Here is a tiny trained network, its code and every weight. The questions are about switching its units off for an input and a class, where a switched-off unit gives its printed mean instead of its output.

import numpy as np


def w(rows, s, z=0):
    codes = np.array(rows[::2]) - 128.0
    scale = np.full(codes.shape[1], s)
    scale[-1] = z or s
    return codes * scale


def norm(h):
    return h / np.sqrt((h * h).mean(-1, keepdims=True) + 1e-5)


def f(y):
    return np.maximum(y, 0)


def log_softmax(a):
    a = a - a.max(-1, keepdims=True)
    return a - np.log(np.exp(a).sum(-1, keepdims=True))


def net(x, mask):
    res = np.array(x, float).reshape(1, 7) / 4 @ E
    u = 0
    for l in range(4):
        y = f(norm(res) @ A[l][:, :-1].T + A[l][:, -1])
        res = res + np.where(mask[u : u + 7], y, B[l][:, -1]) @ B[l][:, :-1]
        u += 7
    return log_softmax(norm(res)[-1] @ U[:, :-1].T + U[:, -1])


A, B = {}, {}
E = w([
[130,153,157,121],'x0',
[116,230,12,107],'x1',
[126,126,126,131],'x2',
[129,155,152,124],'x3',
[87,118,150,2],'x4',
[127,124,121,130],'x5',
[216,80,98,91],'x6',
],0.0076)
A[0] = w([
[122,94,51,176,192],'0.n0',
[86,58,135,123,148],'0.n1',
[65,111,103,223,135],'0.n2',
[191,177,223,85,151],'0.n3',
[179,133,133,111,5],'0.n4',
[165,100,254,80,123],'0.n5',
[116,222,154,155,126],'0.n6',
],0.0075,0.0023)
B[0] = w([
[102,206,133,44,219],'0.n0',
[52,196,3,83,188],'0.n1',
[130,189,216,128,215],'0.n2',
[175,30,42,146,207],'0.n3',
[202,65,98,220,136],'0.n4',
[61,135,59,156,252],'0.n5',
[94,166,96,87,212],'0.n6',
],0.0065,0.0036)
A[1] = w([
[161,142,95,186,100],'1.n0',
[106,103,92,186,196],'1.n1',
[143,141,125,178,249],'1.n2',
[110,143,162,128,41],'1.n3',
[124,204,137,81,244],'1.n4',
[126,80,74,9,153],'1.n5',
[202,117,109,92,117],'1.n6',
],0.012,0.0013)
B[1] = w([
[170,139,127,83,162],'1.n0',
[104,131,195,74,159],'1.n1',
[179,120,118,52,161],'1.n2',
[116,147,83,181,143],'1.n3',
[130,107,69,139,218],'1.n4',
[166,158,132,133,254],'1.n5',
[122,97,130,251,170],'1.n6',
],0.012,0.0088)
A[2] = w([
[19,243,128,64,181],'2.n0',
[63,80,38,81,252],'2.n1',
[141,160,177,1,126],'2.n2',
[102,7,254,160,216],'2.n3',
[168,183,69,149,4],'2.n4',
[183,230,204,121,111],'2.n5',
[193,213,124,104,233],'2.n6',
],0.0086,0.0016)
B[2] = w([
[154,102,174,254,254],'2.n0',
[145,132,197,96,218],'2.n1',
[183,89,129,68,172],'2.n2',
[38,203,73,81,184],'2.n3',
[129,106,134,87,210],'2.n4',
[181,110,157,129,164],'2.n5',
[114,121,241,127,231],'2.n6',
],0.0088,0.0073)
A[3] = w([
[182,144,237,171,163],'3.n0',
[82,49,174,105,142],'3.n1',
[235,80,62,89,195],'3.n2',
[164,221,28,201,136],'3.n3',
[82,125,86,202,146],'3.n4',
[113,163,85,98,2],'3.n5',
[195,254,213,150,117],'3.n6',
],0.0077,0.003)
B[3] = w([
[148,28,183,48,236],'3.n0',
[98,253,15,2,152],'3.n1',
[42,101,222,204,216],'3.n2',
[37,145,60,104,195],'3.n3',
[167,27,121,186,153],'3.n4',
[148,103,159,126,131],'3.n5',
[130,50,86,48,255],'3.n6',
],0.0067,0.008)
U = w([
[167,99,109,123,253],'0',
[203,119,138,99,95],'1',
[128,165,41,98,46],'2',
[187,127,117,247,98],'3',
],0.015,0.0024)

Each question gives the input, the list of numbers given to net, and the class t.
The units are the neurons (one row each of A and B). Each row of codes is followed by its name. A weight is (code - 128) times the scale printed after its matrix; where a second scale follows, it is the last column's (A, B and U).
mask holds one flag per neuron, layer by layer. A switched-off neuron (its flag False) gives its mean, the last column of its row in B, instead of its output. The means were averaged over made-up inputs and are rounded, as every weight is.
A unit's drop is (log p(t) with every unit on - log p(t) with that unit switched off) / (log p(t) with every unit on - log p(t) with every unit switched off).
The circuit of an input: a set's keep is (log p(t) with only the set's units on - log p(t) with every unit switched off) / (log p(t) with every unit on - log p(t) with every unit switched off). Starting from the 12 units with the biggest drops (on a tie, the unit counted first), units are removed one at a time, each time the one whose removal leaves the highest keep (on an exact tie, the one counted first), for as long as the keep stays at least 0.8.
units of the circuit, in order: the units of the circuit, biggest drop first
top k neurons: the k neurons with the biggest drops, biggest first
k most important neurons of layer l: the k neurons of layer l with the biggest drops, biggest first
drop of u: that unit's drop, to one decimal
input [4,0,-4,-6,0,8,7], class 3: units of the circuit, in order => [1.n6]
input [-6,1,-4,-5,2,-3,5], class 3: units of the circuit, in order => [1.n6; 3.n6]
input [-6,-7,-2,2,4,7,-1], class 2: 2 most important neurons of layer 3 => [3.n1; 3.n0]
input [-5,-5,1,-5,-1,-3,7], class 3: units of the circuit, in order => [3.n6; 1.n6]
input [8,-5,4,-3,1,-5,-6], class 3: 3 most important neurons of layer 2 => [2.n0; 2.n6; 2.n4]
input [-1,-8,-5,-3,5,3,-4], class 2: units of the circuit, in order => [2.n3; 3.n1]
input [5,3,0,5,-8,6,-8], class 1: 2 most important neurons of layer 0 => [0.n5; 0.n1]
input [-6,-6,-5,-8,4,-4,0], class 2: units of the circuit, in order => [3.n1; 2.n3]
input [-2,3,6,0,3,1,7], class 3: units of the circuit, in order => [1.n6; 3.n2; 3.n6]
input [2,-6,-1,0,5,7,1], class 2: top 2 neurons => [0.n0; 0.n3]
input [6,-1,-6,-3,3,7,-7], class 3: top 2 neurons => [2.n0; 2.n6]
input [-2,3,0,-4,-2,-3,3], class 2: 3 most important neurons of layer 0 => [0.n0; 0.n3; 0.n4]
input [-3,-7,3,-8,3,-1,-5], class 2: top 2 neurons => [2.n3; 3.n1]
input [5,-1,5,6,4,-5,-7], class 3: 2 most important neurons of layer 2 => [2.n0; 2.n6]
input [0,-6,2,1,1,2,5], class 2: most important neuron of layer 3 => [3.n0]
input [-7,7,-6,-2,-8,-2,-3], class 1: top 2 neurons => [2.n6; 1.n1]
input [-4,3,1,7,-7,-5,-6], class 1: 3 most important neurons of layer 3 => [3.n0; 3.n6; 3.n2]
input [-3,-3,-6,8,7,0,-8], class 3: 2 most important neurons of layer 1 => [1.n2; 1.n3]
input [-7,-6,5,6,-1,4,-4], class 2: top 3 neurons => [2.n3; 1.n5; 0.n0]
input [-8,0,7,-4,-8,-8,5], class 1: most important neuron of layer 2 => [2.n0]
input [-2,0,1,-5,6,8,8], class 3: 2 most important neurons of layer 3 => [3.n2; 3.n6]
input [-7,5,-3,6,-5,-5,-4], class 1: 2 most important neurons of layer 2 => [2.n6; 2.n3]
input [-1,-7,-4,-8,0,-8,6], class 2: 2 most important neurons of layer 1 => [1.n1; 1.n4]
input [8,-7,-4,-2,4,-7,5], class 2: top 2 neurons => [2.n3; 2.n0]
input [-2,2,-3,7,-1,-2,6], class 3: 2 most important neurons of layer 1 => [1.n6; 1.n1]
input [-6,5,-1,-2,8,4,-1], class 1: drop of 1.n5 => 0.2
input [4,0,6,3,0,-3,-8], class 3: units of the circuit, in order => [2.n0]
input [-5,-8,4,4,3,-8,-4], class 2: drop of 2.n3 => 0.2
input [-3,4,-1,4,-6,1,-2], class 1: drop of 2.n6 => 0.1
input [-5,-5,-4,8,-7,8,3], class 1: drop of 1.n2 => 0.1
